Below are the code and all the weights of a small trained network. Each question names an input and a class and asks about switching units off, where a switched-off unit gives its printed mean instead of its output.

import numpy as np


def w(rows, s, z=0):
    codes = np.array(rows[::2]) - 128.0
    scale = np.full(codes.shape[1], s)
    scale[-1] = z or s
    return codes * scale


def norm(h):
    return h / np.sqrt((h * h).mean(-1, keepdims=True) + 1e-5)


def f(y):
    return np.maximum(y, 0)


def log_softmax(a):
    a = a - a.max(-1, keepdims=True)
    return a - np.log(np.exp(a).sum(-1, keepdims=True))


def net(x, mask):
    res = np.array(x, float).reshape(1, 7) / 4 @ E
    u = 0
    for l in range(3):
        y = f(norm(res) @ A[l][:, :-1].T + A[l][:, -1])
        res = res + np.where(mask[u : u + 7], y, B[l][:, -1]) @ B[l][:, :-1]
        u += 7
    return log_softmax(norm(res)[-1] @ U[:, :-1].T + U[:, -1])


A, B = {}, {}
E = w([
[130,118,120,106,121,121,138,141,129,131,124,132],'x0',
[75,128,143,53,115,129,57,99,147,189,200,16],'x1',
[133,150,163,175,185,56,61,240,196,193,72,145],'x2',
[50,255,17,129,194,205,211,151,180,202,175,157],'x3',
[115,136,125,128,115,124,129,132,124,124,116,120],'x4',
[134,130,113,128,135,136,109,122,123,122,119,128],'x5',
[123,127,138,131,128,130,135,128,127,131,129,127],'x6',
],0.0035)
A[0] = w([
[117,47,112,113,118,140,171,17,76,46,196,128,57],'L0N0',
[189,123,124,170,205,66,91,217,199,178,98,156,50],'L0N1',
[180,133,86,178,164,155,224,131,130,63,107,253,136],'L0N2',
[134,163,12,126,97,169,205,46,125,156,200,150,96],'L0N3',
[68,85,120,32,123,176,64,83,144,170,210,22,15],'L0N4',
[130,112,61,140,90,164,229,47,26,70,145,107,6],'L0N5',
[120,197,77,111,166,151,177,119,149,178,150,124,134],'L0N6',
],0.0036,0.0023)
B[0] = w([
[175,162,162,65,27,141,49,154,61,77,168,172,232],'L0N0',
[111,209,207,89,91,237,71,96,108,157,123,142,224],'L0N1',
[120,87,74,167,114,41,129,76,42,235,144,68,253],'L0N2',
[58,123,128,106,223,181,132,190,180,8,142,80,252],'L0N3',
[191,135,104,194,99,22,139,43,97,219,166,94,235],'L0N4',
[226,216,212,90,53,192,99,165,65,151,122,252,229],'L0N5',
[64,65,140,77,190,90,135,157,127,69,122,134,230],'L0N6',
],0.0041,0.0042)
A[1] = w([
[176,112,110,186,93,131,181,146,26,110,62,199,86],'L1N0',
[120,104,151,117,149,94,96,199,187,177,108,176,13],'L1N1',
[183,88,124,177,134,145,221,115,131,138,47,216,27],'L1N2',
[213,37,158,90,68,122,139,58,109,2,102,85,91],'L1N3',
[141,90,51,194,116,96,186,126,76,122,108,227,33],'L1N4',
[178,123,88,133,114,82,144,72,171,180,235,59,43],'L1N5',
[163,132,72,221,94,132,163,116,111,135,97,168,2],'L1N6',
],0.004,0.0028)
B[1] = w([
[129,125,131,154,127,27,94,55,122,195,114,45,226],'L1N0',
[197,152,117,126,81,169,144,97,142,118,103,171,160],'L1N1',
[145,138,136,93,110,22,85,73,128,144,144,104,155],'L1N2',
[11,57,130,149,226,160,145,153,169,67,161,167,252],'L1N3',
[183,101,155,137,137,48,110,53,118,197,129,65,171],'L1N4',
[133,126,122,169,119,8,130,120,2,143,42,97,187],'L1N5',
[141,78,120,95,91,32,92,95,98,115,186,138,145],'L1N6',
],0.0051,0.0041)
A[2] = w([
[136,2,201,133,98,123,38,102,125,63,143,119,131],'L2N0',
[189,158,171,186,100,173,41,240,237,211,59,186,3],'L2N1',
[74,166,39,85,221,161,192,188,216,136,123,180,57],'L2N2',
[180,151,162,99,104,121,83,190,231,191,23,126,97],'L2N3',
[138,131,71,100,59,66,88,77,85,242,171,7,84],'L2N4',
[90,17,157,176,160,147,97,163,213,39,103,132,39],'L2N5',
[203,162,142,47,35,231,151,83,99,42,142,151,25],'L2N6',
],0.0046,0.003)
B[2] = w([
[54,200,35,176,216,167,230,204,229,141,112,74,255],'L2N0',
[181,107,188,4,58,208,88,125,31,51,251,193,196],'L2N1',
[114,35,134,200,111,144,154,160,186,50,65,64,196],'L2N2',
[134,153,116,41,33,120,129,32,59,92,196,143,186],'L2N3',
[254,85,146,230,139,13,113,70,134,204,13,200,251],'L2N4',
[51,161,9,147,203,253,228,192,202,151,82,67,159],'L2N5',
[191,182,218,3,42,234,25,172,117,160,170,221,179],'L2N6',
],0.005,0.0061)
U = w([
[213,123,115,216,137,2,97,29,55,232,47,114,224],'0',
[190,188,208,18,24,233,41,119,36,75,211,210,7],'1',
[25,83,30,190,216,211,224,226,212,42,83,57,94],'2',
],0.0084,0.0016)

Each question gives the input, the list of numbers given to net, and the class t.
The units are the neurons (one row each of A and B). Each row of codes is followed by its name. A weight is (code - 128) times the scale printed after its matrix; where a second scale follows, it is the last column's (A, B and U).
mask holds one flag per neuron, layer by layer. A switched-off neuron (its flag False) gives its mean, the last column of its row in B, instead of its output. The means were averaged over made-up inputs and are rounded, as every weight is.
A unit's drop is (log p(t) with every unit on - log p(t) with that unit switched off) / (log p(t) with every unit on - log p(t) with every unit switched off).
unit that matters most: the unit with the biggest drop
k most important neurons: the k neurons with the biggest drops, biggest first
k most important neurons of layer l: the k neurons of layer l with the biggest drops, biggest first
drop when u is switched off: that unit's drop, to one decimal
input [8,8,-4,7,8,1,2], class 0: unit that matters most : L0N4
input [8,7,-7,1,8,2,-3], class 0: 4 most important neurons : [L0N4 L2N4 L1N5 L0N1]
input [8,-8,8,7,5,-4,1], class 0: 4 most important neurons of layer 0 : [L0N2 L0N3 L0N5 L0N0]
input [-1,-6,5,-7,0,-3,3], class 2: 2 most important neurons : [L0N5 L0N4]
input [7,-6,-7,-8,-7,-4,-8], class 2: 2 most important neurons : [L1N3 L2N0]
input [-5,4,-1,-5,-7,-4,5], class 2: 3 most important neurons : [L1N3 L0N2 L2N0]
input [-8,7,-7,0,0,-2,-2], class 0: 2 most important neurons : [L0N4 L1N5]
input [-3,-8,-8,7,1,8,-2], class 0: 4 most important neurons : [L0N2 L1N0 L1N4 L0N1]
input [-5,7,8,-1,-4,-1,7], class 1: 3 most important neurons : [L0N2 L2N1 L0N1]
input [7,4,-5,-8,5,2,2], class 2: 2 most important neurons : [L1N3 L2N0]
input [8,4,-5,-6,-8,-1,-3], class 2: 3 most important neurons : [L1N3 L2N0 L0N2]
input [-5,-4,7,-8,8,2,-5], class 2: 4 most important neurons : [L0N5 L2N0 L2N5 L1N3]
input [-7,-4,5,-5,4,-4,-2], class 1: 3 most important neurons : [L0N1 L2N1 L0N3]
input [-5,3,2,-4,-3,7,1], class 2: most important neuron : [L0N2]
input [-2,-2,8,6,2,-4,-7], class 1: drop when L2N1 is switched off : 0.1
input [-7,8,-5,-2,-5,2,4], class 0: drop when L0N4 is switched off : 2.3
input [8,-3,8,-7,-1,1,4], class 1: drop when L2N1 is switched off : 0.2
input [-1,4,8,-3,0,-6,2], class 1: drop when L1N4 is switched off : 0.0
